Here is a tiny trained network, its code and every weight. The questions are about switching its units off for an input and a target symbol, where a switched-off unit gives its printed mean instead of its output.

import numpy as np


def w(rows, s, z=0):
    codes = np.array(rows[::2]) - 128.0
    scale = np.full(codes.shape[1], s)
    scale[-1] = z or s
    return codes * scale


def norm(h):
    return h / np.sqrt((h * h).mean(-1, keepdims=True) + 1e-5)


def f(y):
    return y / 2 * (1 + np.tanh(0.7978845608 * (y + 0.044715 * y**3)))


def softmax(a):
    e = np.exp(a - a.max(-1, keepdims=True))
    return e / e.sum(-1, keepdims=True)


def log_softmax(a):
    a = a - a.max(-1, keepdims=True)
    return a - np.log(np.exp(a).sum(-1, keepdims=True))


def net(x, mask):
    ids = ['αβζηλξτφ'.index(c) for c in x.split()]
    T = len(ids)
    res = E[ids] + P[:T]
    r = norm(res)
    for j in range(2):
        rows = slice(2 * j, 2 * j + 2)
        q, k, v = (r @ M[0][rows].T for M in (Q, K, V))
        z = softmax(np.where(np.tri(T) > 0, q @ k.T / 2**0.5, -1e9)) @ v
        o = O[0][rows]
        res = res + np.where(mask[j], z, o[:, -1]) @ o[:, :-1]
    y = f(norm(res) @ A[0][:, :-1].T + A[0][:, -1])
    res = res + np.where(mask[2:14], y, B[0][:, -1]) @ B[0][:, :-1]
    return log_softmax(norm(res)[-1] @ U[:, :-1].T + U[:, -1])


Q, K, V, O, A, B = {}, {}, {}, {}, {}, {}
E = w([
[99,3,48],'α',
[96,215,158],'β',
[66,184,201],'ζ',
[195,203,109],'η',
[170,208,110],'λ',
[136,138,193],'ξ',
[193,186,124],'τ',
[95,16,236],'φ',
],0.015)
P = w([
[137,144,3],'0',
[156,179,62],'1',
[139,144,95],'2',
[153,69,185],'3',
[164,157,82],'4',
[173,140,103],'5',
[81,150,165],'6',
[166,123,126],'7',
],0.0038)
Q[0] = w([
[254,15,146],'H1',
[146,82,103],'H1',
[200,253,31],'H2',
[93,150,5],'H2',
],0.0052)
K[0] = w([
[62,254,71],'H1',
[173,61,1],'H1',
[80,71,234],'H2',
[90,84,229],'H2',
],0.009)
V[0] = w([
[138,89,221],'H1',
[197,52,247],'H1',
[102,140,254],'H2',
[90,68,153],'H2',
],0.01)
O[0] = w([
[200,92,116,149],'H1',
[254,84,88,174],'H1',
[87,74,135,224],'H2',
[138,127,233,2],'H2',
],0.0095,0.0035)
A[0] = w([
[168,81,109,235],'N1',
[116,43,189,169],'N2',
[114,109,134,22],'N3',
[81,87,106,58],'N4',
[96,141,157,206],'N5',
[118,181,166,121],'N6',
[100,129,249,175],'N7',
[147,178,113,146],'N8',
[84,151,119,216],'N9',
[159,141,98,255],'N10',
[64,80,82,126],'N11',
[88,68,123,34],'N12',
],0.014,0.0017)
B[0] = w([
[101,61,143,254],'N1',
[152,46,151,192],'N2',
[159,178,157,106],'N3',
[202,138,134,144],'N4',
[57,112,119,135],'N5',
[147,121,181,173],'N6',
[139,67,138,162],'N7',
[152,84,2,236],'N8',
[134,115,152,169],'N9',
[132,83,136,255],'N10',
[182,154,151,175],'N11',
[161,239,197,152],'N12',
],0.0078,0.0042)
U = w([
[217,254,205,94],'α',
[55,154,154,190],'β',
[59,107,145,30],'ζ',
[114,173,121,45],'η',
[77,153,117,75],'λ',
[113,20,71,131],'ξ',
[108,159,78,255],'τ',
[176,124,206,138],'φ',
],0.0095,0.004)

Each question gives the input, a string of symbols that net reads in full, and the target symbol t.
The units are the heads (2 rows each of Q, K, V and O) and the neurons (one row each of A and B). Each row of codes is followed by its name. A weight is (code - 128) times the scale printed after its matrix; where a second scale follows, it is the last column's (O, A, B and U).
mask holds one flag per unit, heads first, then neurons. A switched-off unit (its flag False) gives its mean, the last column of its rows in O or B, instead of its output. The means were averaged over made-up inputs and are rounded, as every weight is.
A unit's drop is (log p(t) with every unit on - log p(t) with that unit switched off) / (log p(t) with every unit on - log p(t) with every unit switched off).
The circuit of an input: a set's keep is (log p(t) with only the set's units on - log p(t) with every unit switched off) / (log p(t) with every unit on - log p(t) with every unit switched off). Starting from the 12 units with the biggest drops (on a tie, the unit counted first), units are removed one at a time, each time the one whose removal leaves the highest keep (on an exact tie, the one counted first), for as long as the keep stays at least 0.8.
units of the circuit, in order: the units of the circuit, biggest drop first
most important unit: the unit with the biggest drop
top k neurons: the k neurons with the biggest drops, biggest first
drop of u: that unit's drop, to one decimal
input ξ ξ τ τ τ, target ξ: most important unit	H2
input τ ξ τ ξ η, target ξ: units of the circuit, in order	H2; N12
input τ α α, target α: top 2 neurons	N11; N12
input β β α η τ τ α α, target α: top 3 neurons	N11; N4; N12
input τ ξ τ β β, target ξ: units of the circuit, in order	H1; H2
input α β τ φ τ α, target φ: top 4 neurons	N11; N12; N8; N4
input α α τ ξ α, target φ: top 2 neurons	N12; N11
input τ τ β τ λ β φ λ, target φ: top 2 neurons	N6; N7
input τ β ξ ξ λ β ζ, target ξ: drop of N1	0.1
input η η α τ τ τ ξ, target τ: drop of N1	0.2
input α α α φ ζ, target α: drop of H2	1.0
input η β τ τ τ ξ, target τ: drop of H2	1.1
